Below is a small trained network, with its code and all its weights. Each question gives an input and a class and asks what happens when units are switched off, that is, made to give their printed mean instead of their output.

import numpy as np


def w(rows, s, z=0):
    codes = np.array(rows[::2]) - 128.0
    scale = np.full(codes.shape[1], s)
    scale[-1] = z or s
    return codes * scale


def f(y):
    return np.maximum(y, 0)


def log_softmax(a):
    a = a - a.max(-1, keepdims=True)
    return a - np.log(np.exp(a).sum(-1, keepdims=True))


def net(x, mask):
    res = np.array(x, float).reshape(1, 7) / 4 @ E
    y = f(res @ A[0][:, :-1].T + A[0][:, -1])
    res = res + np.where(mask, y, B[0][:, -1]) @ B[0][:, :-1]
    return log_softmax(res[-1] @ U[:, :-1].T + U[:, -1])


A, B = {}, {}
E = w([
[89,100,124,130,104],'x0',
[254,67,100,108,74],'x1',
[172,124,163,57,224],'x2',
[112,237,150,47,120],'x3',
[97,190,191,123,70],'x4',
[109,78,151,107,95],'x5',
[147,121,70,27,129],'x6',
],0.0076)
A[0] = w([
[159,76,200,208,113,81],'n0',
[61,164,105,173,78,79],'n1',
[140,133,122,119,187,65],'n2',
[230,139,100,83,65,56],'n3',
[136,99,163,169,136,95],'n4',
[207,129,105,122,70,98],'n5',
[96,198,188,84,124,51],'n6',
[117,80,148,133,134,51],'n7',
[51,171,104,184,70,89],'n8',
[127,101,95,85,180,156],'n9',
[108,245,218,57,169,29],'n10',
[108,127,135,143,104,88],'n11',
[94,31,88,52,129,2],'n12',
[147,174,116,103,249,48],'n13',
[160,157,124,116,253,39],'n14',
[133,93,174,236,130,70],'n15',
[52,153,107,188,70,76],'n16',
[138,88,98,88,100,123],'n17',
[142,152,119,110,207,60],'n18',
[166,139,120,106,115,130],'n19',
[109,99,127,109,133,60],'n20',
[78,177,178,123,88,148],'n21',
[205,136,108,108,71,91],'n22',
[184,77,186,188,134,98],'n23',
[191,124,98,110,83,97],'n24',
[122,131,131,131,102,46],'n25',
[161,131,113,119,106,88],'n26',
[145,122,134,120,123,113],'n27',
],0.012,0.0033)
B[0] = w([
[78,65,116,84,170,188],'n0',
[151,156,143,203,154,196],'n1',
[152,155,93,129,139,159],'n2',
[196,117,196,97,142,220],'n3',
[101,102,116,116,139,157],'n4',
[160,90,191,94,161,201],'n5',
[57,139,157,95,81,205],'n6',
[117,114,105,131,84,144],'n7',
[156,168,140,219,159,211],'n8',
[175,162,75,161,90,188],'n9',
[46,180,151,48,62,254],'n10',
[129,122,135,148,143,147],'n11',
[155,131,95,188,4,179],'n12',
[158,183,81,96,208,205],'n13',
[166,188,61,117,179,200],'n14',
[62,74,117,121,168,197],'n15',
[157,156,129,210,172,206],'n16',
[163,102,126,127,77,179],'n17',
[154,162,95,112,172,175],'n18',
[149,127,134,102,143,165],'n19',
[122,130,121,138,93,135],'n20',
[80,166,173,156,120,209],'n21',
[174,104,185,108,148,199],'n22',
[88,45,129,90,136,184],'n23',
[165,102,173,102,128,193],'n24',
[126,126,140,136,140,136],'n25',
[142,119,150,115,127,156],'n26',
[143,131,130,129,133,141],'n27',
],0.033,0.0098)
U = w([
[191,211,40,88,143,252],'0',
[68,248,191,92,59,66],'1',
[108,198,187,254,149,97],'2',
[81,59,99,151,159,81],'3',
[230,132,214,85,97,160],'4',
[183,135,92,165,3,50],'5',
],0.0061,0.0011)

Each question gives the input, the list of numbers given to net, and the class t.
The units are the neurons (one row each of A and B). Each row of codes is followed by its name. A weight is (code - 128) times the scale printed after its matrix; where a second scale follows, it is the last column's (A, B and U).
mask holds one flag per neuron, in row order. A switched-off neuron (its flag False) gives its mean, the last column of its row in B, instead of its output. The means were averaged over made-up inputs and are rounded, as every weight is.
A unit's drop is (log p(t) with every unit on - log p(t) with that unit switched off) / (log p(t) with every unit on - log p(t) with every unit switched off).
The circuit of an input: a set's keep is (log p(t) with only the set's units on - log p(t) with every unit switched off) / (log p(t) with every unit on - log p(t) with every unit switched off). Starting from the 12 units with the biggest drops (on a tie, the unit counted first), units are removed one at a time, each time the one whose removal leaves the highest keep (on an exact tie, the one counted first), for as long as the keep stays at least 0.8.
circuit, biggest first: the units of the circuit, biggest drop first
top k neurons: the k neurons with the biggest drops, biggest first
drop when u is switched off: that unit's drop, to one decimal
input [1,-2,-4,-8,3,2,-5], class 3: top 2 neurons -> [n0, n15]
input [5,-8,5,-6,4,3,-6], class 3: circuit, biggest first -> [n15]
input [0,2,4,-5,2,-4,1], class 0: circuit, biggest first -> [n3, n22, n21]
input [-2,4,-8,1,-4,7,-3], class 3: circuit, biggest first -> [n0, n15]
input [-2,-6,-3,0,5,-1,3], class 2: top 3 neurons -> [n8, n16, n1]
input [1,3,-7,-3,4,2,-1], class 2: top 2 neurons -> [n8, n16]
input [-5,-8,-5,6,5,-4,-7], class 2: top 3 neurons -> [n8, n16, n1]
input [2,-7,4,6,-5,3,7], class 0: top 2 neurons -> [n13, n14]
input [-6,-2,-4,-1,-5,-7,-4], class 3: top 2 neurons -> [n15, n21]
input [0,-1,8,-7,-8,7,-3], class 3: top 4 neurons -> [n23, n0, n15, n4]
input [-3,4,-7,-7,-1,2,1], class 3: top 3 neurons -> [n15, n0, n23]
input [-7,5,3,7,-3,-3,-6], class 0: top 3 neurons -> [n14, n13, n18]
input [3,2,-4,1,4,4,3], class 2: drop when n10 is switched off -> 0.2
input [8,2,-8,5,1,-3,7], class 2: circuit, biggest first -> [n8]
input [-6,0,7,2,-8,-2,-4], class 0: drop when n26 is switched off -> 0.0
input [2,-7,5,2,-5,8,7], class 0: drop when n13 is switched off -> 0.2
